Below are the code and all the weights of a small trained network. Each question names an input and a class and asks about switching units off, where a switched-off unit gives its printed mean instead of its output.

import numpy as np


def w(rows, s, z=0):
    codes = np.array(rows[::2]) - 128.0
    scale = np.full(codes.shape[1], s)
    scale[-1] = z or s
    return codes * scale


def norm(h):
    return h / np.sqrt((h * h).mean(-1, keepdims=True) + 1e-5)


def f(y):
    return np.maximum(y, 0)


def log_softmax(a):
    a = a - a.max(-1, keepdims=True)
    return a - np.log(np.exp(a).sum(-1, keepdims=True))


def net(x, mask):
    res = np.array(x, float).reshape(1, 3) / 4 @ E
    u = 0
    for l in range(2):
        y = f(norm(res) @ A[l][:, :-1].T + A[l][:, -1])
        res = res + np.where(mask[u : u + 15], y, B[l][:, -1]) @ B[l][:, :-1]
        u += 15
    return log_softmax(norm(res)[-1] @ U[:, :-1].T + U[:, -1])


A, B = {}, {}
E = w([
[100,181,220,95,151,5,139,153],'x0',
[155,236,128,123,71,186,137,61],'x1',
[248,105,138,152,51,90,167,158],'x2',
],0.0014)
A[0] = w([
[46,147,93,113,176,139,95,116,135],'L0N1',
[131,35,108,133,182,252,58,150,132],'L0N2',
[106,171,112,126,153,138,113,94,114],'L0N3',
[186,141,157,136,87,74,119,173,115],'L0N4',
[142,134,219,61,147,102,121,138,166],'L0N5',
[163,199,130,111,107,173,136,64,113],'L0N6',
[84,207,120,132,131,157,51,128,92],'L0N7',
[146,117,96,124,209,89,88,176,71],'L0N8',
[136,78,167,115,150,106,129,208,151],'L0N9',
[44,96,136,108,182,162,110,175,101],'L0N10',
[203,111,97,237,80,135,159,151,199],'L0N11',
[147,51,93,72,173,152,91,177,156],'L0N12',
[138,149,71,163,142,182,102,82,141],'L0N13',
[149,115,173,126,179,100,176,75,8],'L0N14',
[77,154,166,111,162,86,105,117,106],'L0N15',
],0.0032,0.0013)
B[0] = w([
[171,39,170,104,67,142,138,139,215],'L0N1',
[151,196,163,128,213,133,148,178,251],'L0N2',
[172,64,140,119,50,89,154,109,169],'L0N3',
[116,64,176,55,132,201,106,104,191],'L0N4',
[144,141,62,163,153,220,115,178,205],'L0N5',
[56,120,131,227,138,31,186,124,207],'L0N6',
[131,111,212,96,38,113,162,92,185],'L0N7',
[111,127,146,216,113,136,111,63,175],'L0N8',
[91,192,64,134,101,118,173,44,201],'L0N9',
[173,62,177,79,44,99,166,79,211],'L0N10',
[60,100,193,51,169,112,108,128,231],'L0N11',
[90,196,91,180,60,128,127,75,209],'L0N12',
[140,138,143,111,185,121,72,202,205],'L0N13',
[146,173,158,158,129,185,86,190,139],'L0N14',
[251,167,91,134,197,191,115,206,197],'L0N15',
],0.0022,0.003)
A[1] = w([
[176,79,139,80,90,135,132,124,19],'L1N1',
[159,172,121,136,178,146,102,189,139],'L1N2',
[161,190,150,122,140,184,175,159,237],'L1N3',
[155,131,49,127,149,177,155,159,65],'L1N4',
[164,82,183,96,95,109,112,143,114],'L1N5',
[152,160,147,90,128,67,138,146,134],'L1N6',
[103,103,136,4,118,142,119,92,53],'L1N7',
[84,94,85,169,151,91,95,119,107],'L1N8',
[96,133,93,114,143,183,96,111,109],'L1N9',
[182,95,107,72,89,94,134,109,26],'L1N10',
[104,203,95,151,80,91,138,63,83],'L1N11',
[167,193,140,124,166,91,146,139,104],'L1N12',
[132,85,62,153,133,168,156,112,254],'L1N13',
[89,148,172,132,184,155,134,133,141],'L1N14',
[108,124,133,227,115,89,123,97,119],'L1N15',
],0.0037,0.00097)
B[1] = w([
[99,120,165,85,125,163,151,104,180],'L1N1',
[189,230,48,114,189,118,1,212,193],'L1N2',
[100,83,101,122,174,76,112,156,252],'L1N3',
[126,149,138,116,147,110,83,155,163],'L1N4',
[128,135,125,143,128,198,163,102,217],'L1N5',
[115,116,79,120,122,161,65,115,195],'L1N6',
[184,89,197,93,68,190,181,113,186],'L1N7',
[98,176,87,170,65,110,184,88,166],'L1N8',
[165,134,138,118,98,95,142,150,165],'L1N9',
[102,145,174,117,129,174,122,115,161],'L1N10',
[93,62,78,180,149,80,163,115,178],'L1N11',
[141,124,93,138,148,169,97,152,187],'L1N12',
[131,174,151,109,137,71,107,131,194],'L1N13',
[196,115,139,114,92,152,133,139,213],'L1N14',
[67,187,81,194,120,74,151,58,174],'L1N15',
],0.0034,0.0028)
U = w([
[164,59,255,49,67,254,183,94,224],'0',
[196,186,78,110,199,141,7,239,146],'1',
[47,137,73,241,100,56,198,53,3],'2',
],0.0077,0.00062)

Each question gives the input, the list of numbers given to net, and the class t.
The units are the neurons (one row each of A and B). Each row of codes is followed by its name. A weight is (code - 128) times the scale printed after its matrix; where a second scale follows, it is the last column's (A, B and U).
mask holds one flag per neuron, layer by layer. A switched-off neuron (its flag False) gives its mean, the last column of its row in B, instead of its output. The means were averaged over made-up inputs and are rounded, as every weight is.
A unit's drop is (log p(t) with every unit on - log p(t) with that unit switched off) / (log p(t) with every unit on - log p(t) with every unit switched off).
The circuit of an input: a set's keep is (log p(t) with only the set's units on - log p(t) with every unit switched off) / (log p(t) with every unit on - log p(t) with every unit switched off). Starting from the 12 units with the biggest drops (on a tie, the unit counted first), units are removed one at a time, each time the one whose removal leaves the highest keep (on an exact tie, the one counted first), for as long as the keep stays at least 0.8.
units of the circuit, in order: the units of the circuit, biggest drop first
k most important neurons: the k neurons with the biggest drops, biggest first
top k neurons in layer l: the k neurons of layer l with the biggest drops, biggest first
drop of u: that unit's drop, to one decimal
input [4,5,3], class 2: units of the circuit, in order	L0N6, L1N11
input [-1,-6,-6], class 0: units of the circuit, in order	L0N10
input [-2,-6,5], class 2: units of the circuit, in order	L0N12, L0N9
input [-7,3,6], class 1: top 3 neurons in layer 0	L0N10, L0N1, L0N7
input [5,-6,2], class 2: units of the circuit, in order	L0N9, L0N8
input [-8,8,6], class 1: 2 most important neurons	L0N13, L0N10
input [-2,-1,-2], class 0: 3 most important neurons	L0N10, L0N1, L0N15
input [7,5,-8], class 0: top 4 neurons in layer 0	L0N7, L0N2, L0N1, L0N3
input [3,-4,-3], class 2: 4 most important neurons	L0N8, L0N2, L0N11, L0N4
input [-8,5,-6], class 1: 2 most important neurons	L0N2, L0N13
input [-4,-6,1], class 2: 2 most important neurons	L0N12, L0N15
input [-5,-2,-7], class 0: drop of L0N10	0.6
input [-4,8,-2], class 2: drop of L0N2	0.0
input [-2,8,5], class 2: drop of L0N6	2.3
input [-7,3,5], class 1: drop of L0N10	0.5
